Below are the code and all the weights of a small trained network. Each question names an input and a target symbol and asks about switching units off, where a switched-off unit gives its printed mean instead of its output.

import numpy as np


def w(rows, s, z=0):
    codes = np.array(rows[::2]) - 128.0
    scale = np.full(codes.shape[1], s)
    scale[-1] = z or s
    return codes * scale


def f(y):
    return y / 2 * (1 + np.tanh(0.7978845608 * (y + 0.044715 * y**3)))


def softmax(a):
    e = np.exp(a - a.max(-1, keepdims=True))
    return e / e.sum(-1, keepdims=True)


def log_softmax(a):
    a = a - a.max(-1, keepdims=True)
    return a - np.log(np.exp(a).sum(-1, keepdims=True))


def net(x, mask):
    ids = ['ΓΞΠΦΨαβεζθμτω'.index(c) for c in x.split()]
    T = len(ids)
    res = E[ids] + P[:T]
    r = res
    for j in range(3):
        rows = slice(2 * j, 2 * j + 2)
        q, k, v = (r @ M[0][rows].T for M in (Q, K, V))
        z = softmax(np.where(np.tri(T) > 0, q @ k.T / 2**0.5, -1e9)) @ v
        o = O[0][rows]
        res = res + np.where(mask[j], z, o[:, -1]) @ o[:, :-1]
    y = f(res @ A[0][:, :-1].T + A[0][:, -1])
    res = res + np.where(mask[3:15], y, B[0][:, -1]) @ B[0][:, :-1]
    return log_softmax(res[-1] @ U[:, :-1].T + U[:, -1])


Q, K, V, O, A, B = {}, {}, {}, {}, {}, {}
E = w([
[31,62,49,205,145,127,171,161,69,115],'Γ',
[177,210,216,107,29,178,68,177,162,131],'Ξ',
[55,142,250,154,94,154,187,63,69,190],'Π',
[222,151,193,43,220,127,158,71,63,82],'Φ',
[124,218,131,55,43,49,102,17,187,83],'Ψ',
[193,171,132,180,175,205,46,43,88,169],'α',
[99,43,65,238,64,92,104,194,98,57],'β',
[219,181,69,125,92,104,242,106,68,106],'ε',
[110,214,133,66,147,39,118,144,92,219],'ζ',
[29,55,101,240,98,93,135,223,179,135],'θ',
[146,73,255,177,160,246,137,130,189,67],'μ',
[139,35,18,155,140,124,109,192,204,149],'τ',
[32,59,46,172,208,168,169,188,174,201],'ω',
],0.0071)
P = w([
[153,1,149,61,97,120,171,148,112,158],'0',
[112,118,128,150,139,141,139,126,116,131],'1',
[114,135,125,161,142,139,133,123,121,130],'2',
[115,146,128,165,138,136,133,122,125,128],'3',
[115,154,127,166,138,132,129,126,131,126],'4',
[112,161,123,168,139,133,131,127,136,125],'5',
[108,160,122,163,137,133,124,125,139,121],'6',
[109,163,120,164,141,129,126,126,139,126],'7',
[107,161,113,157,140,136,124,118,141,129],'8',
[112,143,110,142,144,131,125,121,147,130],'9',
],0.0084)
Q[0] = w([
[19,24,3,202,123,114,124,218,173,136],'h1',
[56,22,15,177,116,130,123,223,159,123],'h1',
[29,27,40,218,164,146,100,220,204,108],'h2',
[80,79,50,161,138,107,129,166,122,110],'h2',
[253,247,216,99,143,166,101,28,53,153],'h3',
[7,20,1,171,139,64,170,216,159,133],'h3',
],0.0075)
K[0] = w([
[143,6,150,74,118,96,214,209,121,126],'h1',
[140,11,134,96,125,120,196,214,111,131],'h1',
[171,27,177,17,52,124,164,161,108,144],'h2',
[150,53,102,49,73,100,177,164,153,195],'h2',
[125,254,82,177,159,133,100,98,159,109],'h3',
[153,5,159,49,103,96,182,144,69,165],'h3',
],0.0084)
V[0] = w([
[122,163,61,170,30,51,171,83,20,18],'h1',
[232,177,234,38,202,170,111,46,179,152],'h1',
[59,136,231,205,207,234,141,88,33,104],'h2',
[88,84,23,154,252,219,208,162,115,158],'h2',
[54,150,90,61,177,51,193,98,40,219],'h3',
[2,124,188,188,88,112,161,236,220,160],'h3',
],0.0059)
O[0] = w([
[27,34,22,78,96,83,120,3,130,107,14],'h1',
[186,245,190,140,123,166,86,95,67,90,249],'h1',
[135,165,154,47,82,81,184,110,7,230,251],'h2',
[204,67,230,114,122,104,196,83,228,202,255],'h2',
[163,120,185,215,242,19,53,69,113,161,180],'h3',
[31,118,198,9,172,63,145,244,152,115,76],'h3',
],0.0059,0.0014)
A[0] = w([
[69,68,83,149,177,62,70,51,199,136,146],'n1',
[144,145,129,154,226,56,93,170,108,168,234],'n2',
[125,91,1,204,48,225,138,102,123,123,208],'n3',
[43,113,14,153,129,144,102,238,107,75,117],'n4',
[127,183,132,111,126,106,106,243,116,188,253],'n5',
[139,87,127,194,53,165,193,149,137,193,239],'n6',
[70,90,166,138,95,83,162,81,87,204,151],'n7',
[186,128,133,136,209,41,181,105,104,190,226],'n8',
[128,172,227,57,83,151,208,89,38,145,166],'n9',
[16,76,109,70,118,56,170,243,159,78,69],'n10',
[151,61,187,192,203,201,122,189,190,39,131],'n11',
[160,135,111,214,175,161,14,70,105,118,99],'n12',
],0.0063,0.0028)
B[0] = w([
[61,58,164,127,71,67,41,27,152,86,174],'n1',
[136,110,170,191,141,45,121,181,4,121,199],'n2',
[197,225,26,146,89,144,160,81,195,182,191],'n3',
[157,186,2,24,204,140,104,212,97,73,161],'n4',
[101,204,191,76,23,81,128,242,61,123,194],'n5',
[156,86,105,167,47,217,168,141,191,204,208],'n6',
[48,52,55,181,132,201,72,134,107,183,168],'n7',
[133,55,91,188,133,65,180,160,39,132,227],'n8',
[91,34,122,119,176,197,71,51,135,42,253],'n9',
[157,133,192,25,207,174,55,152,155,240,169],'n10',
[128,180,193,162,230,164,207,59,223,37,198],'n11',
[180,212,228,123,169,107,26,63,97,129,191],'n12',
],0.0052,0.0055)
U = w([
[43,39,142,178,98,168,76,112,111,157,78],'Γ',
[162,115,198,158,140,76,197,144,149,165,41],'Ξ',
[139,168,165,81,15,156,121,201,122,120,234],'Π',
[126,125,172,142,156,201,195,109,205,58,119],'Φ',
[133,92,77,70,129,153,100,113,151,157,86],'Ψ',
[115,150,87,138,169,135,94,129,137,80,82],'α',
[158,97,178,132,200,102,107,92,80,26,143],'β',
[73,146,130,113,64,58,99,25,187,85,212],'ε',
[120,139,171,60,177,124,87,155,141,169,56],'ζ',
[179,110,30,168,58,112,255,130,135,155,252],'θ',
[134,168,81,103,162,158,162,178,105,112,75],'μ',
[109,149,128,151,108,35,100,195,57,159,171],'τ',
[189,175,164,165,123,168,79,104,128,219,103],'ω',
],0.0063,0.002)

Each question gives the input, a string of symbols that net reads in full, and the target symbol t.
The units are the heads (2 rows each of Q, K, V and O) and the neurons (one row each of A and B). Each row of codes is followed by its name. A weight is (code - 128) times the scale printed after its matrix; where a second scale follows, it is the last column's (O, A, B and U).
mask holds one flag per unit, heads first, then neurons. A switched-off unit (its flag False) gives its mean, the last column of its rows in O or B, instead of its output. The means were averaged over made-up inputs and are rounded, as every weight is.
A unit's drop is (log p(t) with every unit on - log p(t) with that unit switched off) / (log p(t) with every unit on - log p(t) with every unit switched off).
The circuit of an input: a set's keep is (log p(t) with only the set's units on - log p(t) with every unit switched off) / (log p(t) with every unit on - log p(t) with every unit switched off). Starting from the 12 units with the biggest drops (on a tie, the unit counted first), units are removed one at a time, each time the one whose removal leaves the highest keep (on an exact tie, the one counted first), for as long as the keep stays at least 0.8.
circuit, biggest first: the units of the circuit, biggest drop first
most important unit: the unit with the biggest drop
top k neurons: the k neurons with the biggest drops, biggest first
heads that matter: for each layer, one digit per head in row order, 1 if its drop is at least 0.15 and else 0, layers parted by /
input ω Φ τ Ψ Ψ Π Γ, target Ξ: heads that matter	111
input Ξ θ α Φ Ξ ω τ, target μ: circuit, biggest first	[h2, n4, h3]
input τ Φ Γ β, target Φ: most important unit	h2
input Φ τ ε, target θ: heads that matter	100
input Φ α ε Γ, target ω: top 2 neurons	[n12, n3]
input Ψ θ ζ β α ζ θ Φ ω Γ, target α: heads that matter	010
input Π Ξ ω θ, target τ: heads that matter	011
input Φ β μ ω ε Ξ, target Π: heads that matter	001
input Φ α ω β ε Φ Γ α τ, target ω: circuit, biggest first	[h3, n12, h1]
input θ α Φ θ θ Γ, target ζ: circuit, biggest first	[h3, n10, h1]
input α Ξ β, target θ: circuit, biggest first	[h3, n3, h1]
input ζ Γ α τ α Γ, target β: heads that matter	011
input Ξ Π μ τ ζ, target τ: heads that matter	000
input τ α τ Φ α ω, target Φ: heads that matter	010
input τ θ Ξ α θ, target Φ: circuit, biggest first	[h2, n11]
input Ξ Φ Π τ Γ, target μ: most important unit	h2
input μ Π Π Φ ζ Γ θ, target Π: circuit, biggest first	[h3, n5, h1]
input μ β μ β, target Π: circuit, biggest first	[h3, h1, n5]
input ε Φ ω Φ β Φ Φ ω μ Γ, target ε: heads that matter	111
input α τ α ε ε ω τ, target θ: circuit, biggest first	[h3, n3, h1, n9]
input ε Φ τ, target ε: heads that matter	111
input μ τ Π α μ α ω Π Γ, target Π: heads that matter	101
input Φ Ξ ε, target θ: heads that matter	001
input θ α ζ ε θ, target ζ: top 2 neurons	[n10, n4]
